x =
0.9,1.0,1.7,1.1,0.6
1.2,1.1,0.1,1.1,1.2
0.8,0.9,2.1,1.1,-0.3
1.1,0.7,2.4,1.0,-1.9
0.9,1.3,1.9,1.0,2.6
1.0,0.8,-0.4,1.0,-1.0
1.1,0.9,1.0,1.0,-0.1
1.0,0.9,0.6,1.0,-0.3
0.9,1.0,1.1,1.0,0.4
0.8,0.9,2.1,1.1,-0.4
1.0,0.8,0.3,1.0,-1.1
0.8,0.9,2.6,1.0,-0.3
Give the third smallest entry.
-1.0
The entry just left of the smallest entry: 1.0
The top-left entry: 0.9
The top entry of the column that holds the smallest entry -> 0.6
Give the 3rd entry on the diagonal from the top-right corner.
2.1
Give the second-last entry, reading row by row.
1.0
Give the last entry in the row that holds the smallest entry.
-1.9
The largest entry in the last row: 2.6
Give the bottom-right entry.
-0.3
Give the 4th entry from the end, reading row by row.
0.9
The 2nd entry in reading order: 1.0
Give the entry in the bottom-left corner.
0.8
Give the 2nd entry on the main diagonal.
1.1
Give the entry directly above the smallest entry.
-0.3
The entry directly below the smallest entry: 2.6
Give the fourth entry, reading row by row.
1.1
Give the largest entry in the first row.
1.7
Give the first entry of the smallest entry's row.
1.1

data = [ 41  41  44  37  33  28  14   4  -3 -14]
Report the first entry.
Answer: 41
The fifth-last entry: 28
Report the second entry from the right.
Answer: -3
Report the entry just right of 28.
Answer: 14

m =
[[ 32 -10 -28  27]
 [ 37 -17  -9  26]
 [-34  16  10 -25]
 [ 23  -8 -18  19]
 [-20   7  12 -16]
 [ -2 -11  42 -11]
 [  4 -11  33  -5]
 [-44  19  18 -33]
 [-19  18 -28  -6]
 [ 20  -7 -14  16]
 [ -4  13 -39   6]
 [ -5  13 -37   5]
 [  8   5 -33  12]]
The last entry, reading row by row: 12
The bottom-left entry?
A: 8
The top-right entry -> 27
The first entry on the main diagonal: 32
The entry just right of -34 -> 16
The entry directly above -7?
A: 18
The entry directly below the smallest entry: -19
The first entry of the largest entry's row is -2
The entry just left of -25?
A: 10
The entry just right of the largest entry?
A: -11
The entry just right of the smallest entry?
A: 19
The entry just right of -39 is 6
The entry directly below 42?
A: 33
The fifth entry from the end, reading row by row?
A: 5
The smallest entry in the last row?
A: -33
The first entry of the smallest entry's row: -44
The smallest entry in the last column?
A: -33
The third-last entry, reading row by row -> 5
The largest entry in the first column -> 37
The entry directly above the largest entry?
A: 12
The 2nd entry on the diagonal from the top-right corner -> -9

Read these off the table that follows.
1) Find the fifth entry from the end, reading row by row.
2) Find the entry directly below 2874.
3) Find the entry directly above the centre entry.
4) Find the entry in the bottom-left corner.
5) Find the third smallest entry.
6) Find the bottom-right entry.
7) Find the entry directly below the smallest entry.
8) Find the entry directly below 6457.
2638  2765  2818  2828  2783  4041  5130  6242  7292  2277  2777  3931  8499
2868  2521  2487  2654  2721  3943  4305  5604  7009  2551  2511  3444  7516
2782  2894  2829  3293  4335  5665  6495  6864  6924  6494  2794  2658  2494
2401  2740  2772  3238  4095  5183  6458  7003  6381  3165  5105  8583  3591
3815  5100  6223  6982  6837  7428  7464  7100  6913  2507  2963  4239  8495
2800  2814  3019  2599  3113  3436  3868  5687  6457  4215  8281  3846  2189
3046  3005  4314  5736  6729  6887  6657  7004  7025  2775  4279  8499  4702
2810  2665  2988  2905  2571  3045  3294  4367  6067  5365  8191  3537  2709
3140  5033  6184  6839  6840  6923  7241  6983  7031  7908  5932  2596  2844
2938  2478  2740  2846  3248  3822  4955  5857  7101  2808  2988  2732  6331
3860  5225  6071  6781  7224  6593  7059  7111  6827  7379  6394  2881  2726
2413  2917  3646  4680  5721  6377  6982  7236  7058  8497  3886  2874  2816
2522  2447  3506  4877  6514  6711  7075  7119  7096  2671  3485  7956  5725
2914  2853  3438  4714  5658  6772  6936  6915  7152  8407  4451  2678  2868
3434  3922  5586  6538  7052  6836  6910  7123  7169  2576  3212  6099  7664
1) 7169
2) 7956
3) 6657
4) 3434
5) 2401
6) 7664
7) 4702
8) 7025

Questions about the grid below.
1) Find the last entry, reading row by row.
2) Find the entry just left of the largest entry.
3) Find the entry in the top-right corner.
4) Find the 3rd largest entry.
5) Find the first entry of the largest entry's row.
6) Find the entry directly below the largest entry.
7) Find the entry directly below -37.
8) Find the bottom-left entry.
[[-32  21  24  10]
 [ 25 -19  -8  38]
 [ 18 -10 -17 -32]
 [ 36   4  32 -15]
 [ 34 -19 -28 -38]
 [  9  16  26 -46]
 [-10  13  32  30]
 [-18   9  10  15]
 [  2 -16 -26  14]
 [  6 -31 -49  29]
 [-41  25  10 -32]
 [ 33 -14  -2   6]
 [-14  15  11 -29]
 [-37  18   4 -16]
 [ 17  -2  19  35]
 [-39  -1 -36 -15]]
1) -15
2) -8
3) 10
4) 35
5) 25
6) -32
7) 17
8) -39

array([[  0.7,   2.3,   2.8, -15.7, -14.5,  -3.9, -15.0,   1.4,  -1.2,
          0.2,  -7.0,  17.3,  -3.9,   7.8,  -9.4],
       [ -9.9,   4.5,  -9.3,  -4.4,   7.5, -20.9,  -6.3, -13.0, -15.3,
         -5.4,  11.2,  -8.5, -15.8,  -5.1, -13.8],
       [ -4.8,  -4.1,  -9.7,   9.8,   6.7, -10.8,  -7.5,  -0.5, -16.6,
          2.8,  -8.0,   2.8, -18.9,   3.6,  -7.6]])
Report the largest entry.
A: 17.3
Report the second largest entry.
A: 11.2
Report the entry just left of 3.6.
A: -18.9
The entry just right of 6.7 -> -10.8
The entry just left of 17.3 is -7.0
The 3rd largest entry -> 9.8
Report the fourth entry in reading order.
A: -15.7
Report the entry just left of -7.0.
A: 0.2
Report the median entry.
A: -5.1
The entry just right of the largest entry is -3.9
The entry just left of -5.1 is -15.8
Report the entry just right of -9.9.
A: 4.5
The entry just right of the centre entry is -15.3
Report the entry just right of the smallest entry.
A: -6.3
The entry just right of 0.7: 2.3
The 3rd smallest entry is -16.6
